Here is a tiny trained network, its code and every weight. The questions are about switching its units off for an input and a class, where a switched-off unit gives its printed mean instead of its output.

import numpy as np


def w(rows, s, z=0):
    codes = np.array(rows[::2]) - 128.0
    scale = np.full(codes.shape[1], s)
    scale[-1] = z or s
    return codes * scale


def f(y):
    return np.maximum(y, 0)


def log_softmax(a):
    a = a - a.max(-1, keepdims=True)
    return a - np.log(np.exp(a).sum(-1, keepdims=True))


def net(x, mask):
    res = np.array(x, float).reshape(1, 8) / 4 @ E
    y = f(res @ A[0][:, :-1].T + A[0][:, -1])
    res = res + np.where(mask, y, B[0][:, -1]) @ B[0][:, :-1]
    return log_softmax(res[-1] @ U[:, :-1].T + U[:, -1])


A, B = {}, {}
E = w([
[228,41,58,140,154],'x0',
[133,188,198,73,45],'x1',
[147,95,158,109,60],'x2',
[181,161,172,198,189],'x3',
[141,99,244,72,208],'x4',
[242,247,79,96,133],'x5',
[115,254,67,162,134],'x6',
[117,154,133,2,179],'x7',
],0.0068)
A[0] = w([
[241,151,115,147,67,161],'n0',
[190,41,97,148,74,253],'n1',
[134,140,142,172,199,182],'n2',
[186,163,176,118,117,145],'n3',
[71,97,74,166,122,211],'n4',
[78,189,220,84,139,170],'n5',
[69,148,109,181,4,161],'n6',
[145,78,122,115,173,140],'n7',
[165,140,117,198,85,95],'n8',
[75,216,95,80,116,237],'n9',
[96,30,134,146,126,102],'n10',
[172,111,103,122,223,146],'n11',
[137,169,252,68,140,168],'n12',
[143,231,114,175,119,193],'n13',
[147,123,124,105,79,139],'n14',
[216,115,122,96,81,130],'n15',
[140,185,109,197,112,122],'n16',
[134,110,146,173,143,121],'n17',
[154,86,183,147,193,155],'n18',
[156,112,92,27,114,189],'n19',
],0.012,0.0049)
B[0] = w([
[139,162,1,137,116,209],'n0',
[165,118,111,138,196,239],'n1',
[148,252,121,118,113,186],'n2',
[80,142,89,132,58,176],'n3',
[95,133,158,137,231,202],'n4',
[110,95,128,30,58,237],'n5',
[13,70,104,206,143,221],'n6',
[176,161,159,131,155,180],'n7',
[95,217,86,164,133,174],'n8',
[68,112,95,80,138,232],'n9',
[133,115,223,105,165,207],'n10',
[188,200,121,109,104,200],'n11',
[115,109,136,71,64,246],'n12',
[76,159,82,88,133,224],'n13',
[128,72,109,154,120,160],'n14',
[147,80,95,172,122,182],'n15',
[120,193,93,113,126,188],'n16',
[109,191,155,133,137,159],'n17',
[179,148,226,185,97,201],'n18',
[172,60,94,44,169,209],'n19',
],0.008,0.011)
U = w([
[243,165,160,185,64,116],'0',
[121,96,157,93,11,161],'1',
[60,103,134,179,168,81],'2',
[152,104,202,122,195,71],'3',
[140,153,110,62,149,139],'4',
[137,159,75,176,124,51],'5',
[208,74,110,97,172,114],'6',
[126,169,139,139,199,252],'7',
],0.012,0.0036)

Each question gives the input, the list of numbers given to net, and the class t.
The units are the neurons (one row each of A and B). Each row of codes is followed by its name. A weight is (code - 128) times the scale printed after its matrix; where a second scale follows, it is the last column's (A, B and U).
mask holds one flag per neuron, in row order. A switched-off neuron (its flag False) gives its mean, the last column of its row in B, instead of its output. The means were averaged over made-up inputs and are rounded, as every weight is.
A unit's drop is (log p(t) with every unit on - log p(t) with that unit switched off) / (log p(t) with every unit on - log p(t) with every unit switched off).
The circuit of an input: a set's keep is (log p(t) with only the set's units on - log p(t) with every unit switched off) / (log p(t) with every unit on - log p(t) with every unit switched off). Starting from the 12 units with the biggest drops (on a tie, the unit counted first), units are removed one at a time, each time the one whose removal leaves the highest keep (on an exact tie, the one counted first), for as long as the keep stays at least 0.8.
circuit, biggest first: the units of the circuit, biggest drop first
most important unit: the unit with the biggest drop
k most important neurons: the k neurons with the biggest drops, biggest first
drop when u is switched off: that unit's drop, to one decimal
input [6,8,0,-2,8,-6,3,-7], class 3: 3 most important neurons -> n10, n1, n0
input [0,2,-6,-4,-4,-5,-7,-5], class 2: circuit, biggest first -> n6
input [-3,-3,6,0,4,0,3,-1], class 1: 2 most important neurons -> n1, n4
input [3,4,8,3,4,3,3,1], class 1: circuit, biggest first -> n3, n12
input [-5,1,4,-3,-3,0,5,4], class 1: circuit, biggest first -> n5, n1
input [6,4,6,2,3,4,4,5], class 6: circuit, biggest first -> n19, n15
input [4,5,4,-4,7,5,7,-5], class 5: circuit, biggest first -> n0, n15
input [2,7,3,-4,3,-1,-8,-8], class 3: 2 most important neurons -> n1, n10
input [-5,0,8,-1,-7,6,2,3], class 5: circuit, biggest first -> n6, n0
input [6,-7,0,6,0,3,2,-2], class 0: circuit, biggest first -> n11, n18
input [-1,-2,7,8,5,8,-7,4], class 1: 2 most important neurons -> n12, n3
input [1,-3,4,-8,2,4,-1,-7], class 2: 3 most important neurons -> n6, n11, n5
input [3,-6,-8,2,-7,0,4,3], class 7: 2 most important neurons -> n4, n5
input [1,-4,4,8,8,-3,-7,2], class 0: most important unit -> n18
input [8,-5,-6,8,-2,6,3,7], class 0: 2 most important neurons -> n11, n6
input [5,1,1,3,3,-8,-8,8], class 3: 2 most important neurons -> n10, n18
input [8,4,-2,4,4,-8,-2,0], class 3: drop when n0 is switched off -> 0.1
input [-5,0,6,-6,0,4,-7,-8], class 2: drop when n6 is switched off -> 0.2
input [-5,1,0,-7,3,-2,8,-7], class 2: drop when n6 is switched off -> 0.2
input [8,-3,-6,2,2,-2,6,0], class 0: most important unit -> n11
